Below are the code and all the weights of a small trained network. Each question names an input and a class and asks about switching units off, where a switched-off unit gives its printed mean instead of its output.

import numpy as np


def w(rows, s, z=0):
    codes = np.array(rows[::2]) - 128.0
    scale = np.full(codes.shape[1], s)
    scale[-1] = z or s
    return codes * scale


def f(y):
    return np.maximum(y, 0)


def log_softmax(a):
    a = a - a.max(-1, keepdims=True)
    return a - np.log(np.exp(a).sum(-1, keepdims=True))


def net(x, mask):
    res = np.array(x, float).reshape(1, 6) / 4 @ E
    y = f(res @ A[0][:, :-1].T + A[0][:, -1])
    res = res + np.where(mask, y, B[0][:, -1]) @ B[0][:, :-1]
    return log_softmax(res[-1] @ U[:, :-1].T + U[:, -1])


A, B = {}, {}
E = w([
[128,58,138,206,184,119,170],'x0',
[84,25,86,169,39,72,198],'x1',
[6,108,108,167,146,148,35],'x2',
[184,171,46,168,185,78,128],'x3',
[91,147,254,247,148,72,122],'x4',
[55,40,217,54,154,23,157],'x5',
],0.0095)
A[0] = w([
[186,114,169,103,69,94,208,91],'neuron 1',
[60,100,59,124,127,157,153,99],'neuron 2',
[201,118,66,136,117,150,153,76],'neuron 3',
[179,155,94,66,153,110,86,57],'neuron 4',
[131,110,171,118,155,90,110,163],'neuron 5',
[124,169,139,183,130,147,92,76],'neuron 6',
[99,23,20,169,159,114,119,44],'neuron 7',
[86,146,149,89,151,106,121,125],'neuron 8',
[122,173,116,126,91,235,88,91],'neuron 9',
[137,173,101,55,164,145,92,28],'neuron 10',
[127,141,126,62,143,101,111,119],'neuron 11',
[81,150,120,119,80,177,107,45],'neuron 12',
[48,105,176,135,144,97,108,112],'neuron 13',
[81,105,126,100,127,175,145,128],'neuron 14',
[81,193,91,189,159,131,73,85],'neuron 15',
[10,113,193,132,146,86,96,183],'neuron 16',
[219,226,56,81,139,154,109,254],'neuron 17',
[81,191,67,170,175,126,69,164],'neuron 18',
[112,109,119,160,123,163,146,40],'neuron 19',
[179,160,171,203,176,99,143,239],'neuron 20',
[166,140,139,163,181,137,151,112],'neuron 21',
[174,138,172,190,162,111,115,31],'neuron 22',
[109,94,129,185,82,61,179,117],'neuron 23',
[87,137,159,118,157,133,79,126],'neuron 24',
[167,180,197,181,202,137,130,125],'neuron 25',
[84,130,135,126,43,226,72,204],'neuron 26',
],0.013,0.0018)
B[0] = w([
[107,126,86,169,111,129,133,200],'neuron 1',
[150,108,141,102,170,143,104,172],'neuron 2',
[142,160,140,122,126,104,139,190],'neuron 3',
[121,153,123,105,129,108,159,183],'neuron 4',
[88,142,139,146,132,147,137,176],'neuron 5',
[118,106,117,149,151,135,130,168],'neuron 6',
[250,112,136,91,162,135,93,197],'neuron 7',
[109,124,160,126,125,106,116,168],'neuron 8',
[115,115,82,95,136,170,117,200],'neuron 9',
[121,176,117,141,123,116,173,187],'neuron 10',
[101,149,149,124,171,111,152,165],'neuron 11',
[133,100,130,111,140,136,97,166],'neuron 12',
[120,191,159,113,131,118,157,205],'neuron 13',
[121,118,151,97,129,118,110,161],'neuron 14',
[105,92,95,177,138,133,115,186],'neuron 15',
[121,167,180,107,141,107,167,235],'neuron 16',
[221,186,30,10,165,179,186,249],'neuron 17',
[132,100,93,189,127,119,110,191],'neuron 18',
[141,122,137,105,129,121,136,145],'neuron 19',
[106,106,80,189,159,156,134,199],'neuron 20',
[138,111,110,148,138,161,88,164],'neuron 21',
[93,111,113,167,154,137,132,176],'neuron 22',
[162,184,114,140,113,100,153,201],'neuron 23',
[122,126,163,151,143,113,132,175],'neuron 24',
[99,106,108,113,187,172,109,200],'neuron 25',
[128,97,120,56,155,177,101,198],'neuron 26',
],0.015,0.02)
U = w([
[128,128,172,141,49,144,76,3],'0',
[181,192,70,70,154,161,159,141],'1',
[1,158,165,150,175,114,147,102],'2',
[179,145,190,15,147,110,109,124],'3',
[92,23,90,119,131,189,66,138],'4',
[103,223,150,132,26,52,185,140],'5',
[176,77,94,220,112,85,85,191],'6',
],0.0099,0.0051)

Each question gives the input, the list of numbers given to net, and the class t.
The units are the neurons (one row each of A and B). Each row of codes is followed by its name. A weight is (code - 128) times the scale printed after its matrix; where a second scale follows, it is the last column's (A, B and U).
mask holds one flag per neuron, in row order. A switched-off neuron (its flag False) gives its mean, the last column of its row in B, instead of its output. The means were averaged over made-up inputs and are rounded, as every weight is.
A unit's drop is (log p(t) with every unit on - log p(t) with that unit switched off) / (log p(t) with every unit on - log p(t) with every unit switched off).
The circuit of an input: a set's keep is (log p(t) with only the set's units on - log p(t) with every unit switched off) / (log p(t) with every unit on - log p(t) with every unit switched off). Starting from the 12 units with the biggest drops (on a tie, the unit counted first), units are removed one at a time, each time the one whose removal leaves the highest keep (on an exact tie, the one counted first), for as long as the keep stays at least 0.8.
circuit, biggest first: the units of the circuit, biggest drop first
most important unit: the unit with the biggest drop
k most important neurons: the k neurons with the biggest drops, biggest first
drop when u is switched off: that unit's drop, to one decimal
input [-6,3,4,-1,-1,-1], class 4: most important unit	neuron 17
input [6,-2,2,2,0,0], class 6: 3 most important neurons	neuron 17; neuron 26; neuron 9
input [-3,-7,-1,3,-2,8], class 3: circuit, biggest first	neuron 20; neuron 8
input [8,-1,-1,5,2,4], class 6: circuit, biggest first	neuron 17; neuron 7
input [-8,4,8,8,2,2], class 6: circuit, biggest first	neuron 17; neuron 18
input [6,5,0,2,7,5], class 5: circuit, biggest first	neuron 23; neuron 17
input [-8,-4,5,3,5,-4], class 4: 2 most important neurons	neuron 15; neuron 18
input [0,3,-2,1,-5,8], class 3: 2 most important neurons	neuron 17; neuron 7
input [8,8,-8,-5,-6,4], class 6: 2 most important neurons	neuron 17; neuron 1
input [0,-2,-5,-3,-2,6], class 2: 2 most important neurons	neuron 17; neuron 23
input [8,8,3,2,0,-4], class 6: 2 most important neurons	neuron 17; neuron 16
input [-6,5,-8,-7,8,-3], class 6: 3 most important neurons	neuron 17; neuron 16; neuron 13
input [-4,3,1,1,4,0], class 5: 2 most important neurons	neuron 17; neuron 25
input [8,-3,-2,-8,-7,5], class 3: most important unit	neuron 20
input [1,2,-4,1,-8,7], class 3: 2 most important neurons	neuron 17; neuron 20
input [-1,7,-3,6,7,1], class 6: 2 most important neurons	neuron 17; neuron 20
input [-2,3,-4,-8,-3,-1], class 4: drop when neuron 17 is switched off	0.4
input [-4,5,-5,-3,-2,3], class 5: drop when neuron 17 is switched off	0.3
input [3,-1,1,4,1,2], class 6: drop when neuron 17 is switched off	0.5
input [3,-5,-1,5,7,0], class 4: most important unit	neuron 25
